Below are the code and all the weights of a small trained network. Each question names an input and a target symbol and asks about switching units off, where a switched-off unit gives its printed mean instead of its output.

import numpy as np


def w(rows, s, z=0):
    codes = np.array(rows[::2]) - 128.0
    scale = np.full(codes.shape[1], s)
    scale[-1] = z or s
    return codes * scale


def f(y):
    return y / 2 * (1 + np.tanh(0.7978845608 * (y + 0.044715 * y**3)))


def softmax(a):
    e = np.exp(a - a.max(-1, keepdims=True))
    return e / e.sum(-1, keepdims=True)


def log_softmax(a):
    a = a - a.max(-1, keepdims=True)
    return a - np.log(np.exp(a).sum(-1, keepdims=True))


def net(x, mask):
    ids = ['ΘΛΠΣγεζημξτψω'.index(c) for c in x.split()]
    T = len(ids)
    res = E[ids] + P[:T]
    r = res
    for j in range(3):
        rows = slice(2 * j, 2 * j + 2)
        q, k, v = (r @ M[0][rows].T for M in (Q, K, V))
        z = softmax(np.where(np.tri(T) > 0, q @ k.T / 2**0.5, -1e9)) @ v
        o = O[0][rows]
        res = res + np.where(mask[j], z, o[:, -1]) @ o[:, :-1]
    y = f(res @ A[0][:, :-1].T + A[0][:, -1])
    res = res + np.where(mask[3:19], y, B[0][:, -1]) @ B[0][:, :-1]
    return log_softmax(res[-1] @ U[:, :-1].T + U[:, -1])


Q, K, V, O, A, B = {}, {}, {}, {}, {}, {}
E = w([
[164,102,121,135,113,148,133,76],'Θ',
[183,94,131,131,88,118,138,73],'Λ',
[117,201,65,182,159,187,183,25],'Π',
[149,90,140,108,79,126,111,106],'Σ',
[159,85,137,112,90,138,113,108],'γ',
[168,91,131,122,86,127,131,89],'ε',
[158,70,111,141,229,84,208,151],'ζ',
[158,82,140,108,84,130,112,106],'η',
[77,16,96,139,122,242,102,110],'μ',
[159,115,135,188,109,109,145,6],'ξ',
[114,75,155,92,53,116,91,131],'τ',
[166,97,139,109,90,139,107,104],'ψ',
[137,222,103,47,97,119,141,134],'ω',
],0.013)
P = w([
[254,139,11,219,120,128,59,106],'0',
[175,115,36,135,123,100,53,88],'1',
[147,91,51,115,116,98,87,74],'2',
[129,89,73,105,111,102,104,73],'3',
[122,91,90,105,107,113,129,68],'4',
[117,92,109,102,102,127,143,75],'5',
[115,92,126,97,97,140,160,86],'6',
[115,99,140,87,92,160,173,97],'7',
[116,100,157,87,93,177,188,105],'8',
[116,110,173,74,92,198,196,122],'9',
[122,114,188,68,91,218,211,135],'10',
[121,114,210,84,97,225,217,118],'11',
],0.0079)
Q[0] = w([
[194,109,120,66,88,94,135,120],'head 0',
[112,92,162,150,139,123,145,143],'head 0',
[155,150,100,107,56,157,156,11],'head 1',
[156,172,146,221,212,72,150,164],'head 1',
[129,165,148,158,137,103,47,181],'head 2',
[112,206,119,119,132,71,72,177],'head 2',
],0.012)
K[0] = w([
[190,120,211,82,115,78,140,169],'head 0',
[93,92,154,145,117,148,115,113],'head 0',
[142,124,143,159,217,71,166,142],'head 1',
[138,162,134,127,71,152,126,30],'head 1',
[166,78,6,159,174,87,30,105],'head 2',
[155,131,8,120,136,92,58,132],'head 2',
],0.011)
V[0] = w([
[154,130,161,74,26,131,72,148],'head 0',
[67,57,121,137,102,201,77,161],'head 0',
[116,160,104,107,32,180,16,54],'head 1',
[31,150,144,88,163,254,182,163],'head 1',
[159,16,156,234,95,124,114,54],'head 2',
[134,109,103,210,233,158,173,91],'head 2',
],0.0068)
O[0] = w([
[210,196,115,169,191,132,57,109,187],'head 0',
[97,197,73,99,206,142,173,99,116],'head 0',
[118,178,170,87,66,210,97,56,230],'head 1',
[67,120,23,150,77,122,81,152,2],'head 1',
[161,209,142,165,63,197,143,236,200],'head 2',
[125,125,105,127,63,81,170,254,101],'head 2',
],0.0071,0.0047)
A[0] = w([
[155,111,158,110,156,96,129,114,202],'neuron 0',
[136,198,115,105,108,102,141,177,64],'neuron 1',
[145,91,129,146,107,124,77,132,164],'neuron 2',
[118,71,121,155,191,118,131,87,164],'neuron 3',
[117,137,148,108,85,137,138,90,241],'neuron 4',
[67,139,108,83,129,128,87,110,85],'neuron 5',
[122,107,160,137,115,99,208,143,210],'neuron 6',
[42,109,49,117,131,134,192,143,184],'neuron 7',
[114,91,117,97,163,78,127,107,152],'neuron 8',
[116,56,153,137,103,137,95,134,188],'neuron 9',
[112,71,150,147,93,135,84,135,145],'neuron 10',
[133,104,11,171,114,48,62,161,142],'neuron 11',
[138,164,128,134,93,155,109,86,251],'neuron 12',
[119,133,130,145,98,155,119,97,226],'neuron 13',
[154,186,82,156,176,129,162,107,199],'neuron 14',
[69,136,126,94,126,131,131,107,102],'neuron 15',
],0.011,0.0025)
B[0] = w([
[91,124,162,140,138,121,148,88,154],'neuron 0',
[176,42,106,117,126,140,104,181,129],'neuron 1',
[147,138,101,140,134,101,138,160,137],'neuron 2',
[157,99,75,120,134,121,84,75,138],'neuron 3',
[133,137,127,114,99,150,142,120,219],'neuron 4',
[94,176,153,164,136,124,152,112,138],'neuron 5',
[94,134,171,119,114,129,171,126,147],'neuron 6',
[89,176,158,144,131,117,173,109,157],'neuron 7',
[106,151,126,145,138,108,147,68,131],'neuron 8',
[162,101,84,103,113,120,123,138,144],'neuron 9',
[165,93,84,100,113,129,108,149,136],'neuron 10',
[178,249,56,178,119,111,156,131,130],'neuron 11',
[138,119,128,89,76,157,144,128,247],'neuron 12',
[144,122,128,102,92,160,134,126,197],'neuron 13',
[192,36,88,90,141,170,42,202,154],'neuron 14',
[105,163,148,159,142,119,143,108,139],'neuron 15',
],0.013,0.011)
U = w([
[181,37,79,87,100,156,102,155,179],'Θ',
[78,193,186,125,104,136,172,70,157],'Λ',
[165,252,51,173,130,94,139,128,109],'Π',
[130,112,136,143,161,132,114,144,120],'Σ',
[122,122,136,145,149,131,106,141,73],'γ',
[120,121,143,147,147,129,111,144,58],'ε',
[121,121,137,150,151,130,113,135,77],'ζ',
[117,128,169,139,142,117,137,179,126],'η',
[120,124,151,147,149,127,122,143,82],'μ',
[96,123,144,119,116,76,169,143,55],'ξ',
[117,121,150,147,143,124,124,149,90],'τ',
[117,127,145,130,161,115,143,166,254],'ψ',
[127,99,87,148,157,92,101,54,36],'ω',
],0.011,0.0031)

Each question gives the input, a string of symbols that net reads in full, and the target symbol t.
The units are the heads (2 rows each of Q, K, V and O) and the neurons (one row each of A and B). Each row of codes is followed by its name. A weight is (code - 128) times the scale printed after its matrix; where a second scale follows, it is the last column's (O, A, B and U).
mask holds one flag per unit, heads first, then neurons. A switched-off unit (its flag False) gives its mean, the last column of its rows in O or B, instead of its output. The means were averaged over made-up inputs and are rounded, as every weight is.
A unit's drop is (log p(t) with every unit on - log p(t) with that unit switched off) / (log p(t) with every unit on - log p(t) with every unit switched off).
The circuit of an input: a set's keep is (log p(t) with only the set's units on - log p(t) with every unit switched off) / (log p(t) with every unit on - log p(t) with every unit switched off). Starting from the 12 units with the biggest drops (on a tie, the unit counted first), units are removed one at a time, each time the one whose removal leaves the highest keep (on an exact tie, the one counted first), for as long as the keep stays at least 0.8.
circuit, biggest first: the units of the circuit, biggest drop first
most important unit: the unit with the biggest drop
k most important neurons: the k neurons with the biggest drops, biggest first
heads that matter: for each layer, one digit per head in row order, 1 if its drop is at least 0.15 and else 0, layers parted by /
input Λ ε ξ ε, target Λ: circuit, biggest first : neuron 14
input ω ζ μ Π ω Π, target ω: circuit, biggest first : head 1; head 2; neuron 3
input ω Σ Π μ Π τ ω Π ψ ω ξ, target Θ: heads that matter : 010
input Π ζ ω, target Π: heads that matter : 011
input ε Λ Π ω, target Θ: heads that matter : 000
input Σ ω μ ζ Λ, target Π: heads that matter : 010
input Σ Π η ω ω Π μ ζ ε, target Π: circuit, biggest first : head 1; neuron 11
input μ τ Σ τ μ Θ ω ζ μ, target Π: 2 most important neurons : neuron 11; neuron 7
input Σ ω ω Λ Π Σ ξ, target Θ: circuit, biggest first : neuron 7; neuron 5
input ψ ω ζ ω μ μ η ω Π, target ω: circuit, biggest first : head 2; head 1; neuron 3
input Σ Π ω ε ω η Π μ τ ψ μ μ, target Λ: heads that matter : 100
input ζ η τ Θ Π ω μ ω ε ω γ, target ω: heads that matter : 011
input Λ τ Π τ, target Λ: heads that matter : 110
input ψ ζ η, target Π: most important unit : head 1
input Π ζ μ ω ξ, target ω: heads that matter : 010
input γ ξ ζ Π, target Π: 3 most important neurons : neuron 11; neuron 7; neuron 12
input ζ Π ε Λ Λ ζ, target Λ: circuit, biggest first : neuron 6; neuron 0
input μ ω ω μ, target Λ: heads that matter : 110
input Θ ζ ω ξ, target ω: circuit, biggest first : head 1; neuron 3; neuron 12
input Σ γ ξ Λ η Σ, target Λ: circuit, biggest first : neuron 14
input γ τ Λ Λ μ ξ ω, target Θ: heads that matter : 100
input ξ ω Λ Π ξ Σ ω ζ, target ω: circuit, biggest first : head 2; neuron 3; neuron 8
input ω ω ω, target Λ: heads that matter : 011
input Λ ε ξ ζ ω μ ω ψ, target ω: heads that matter : 011
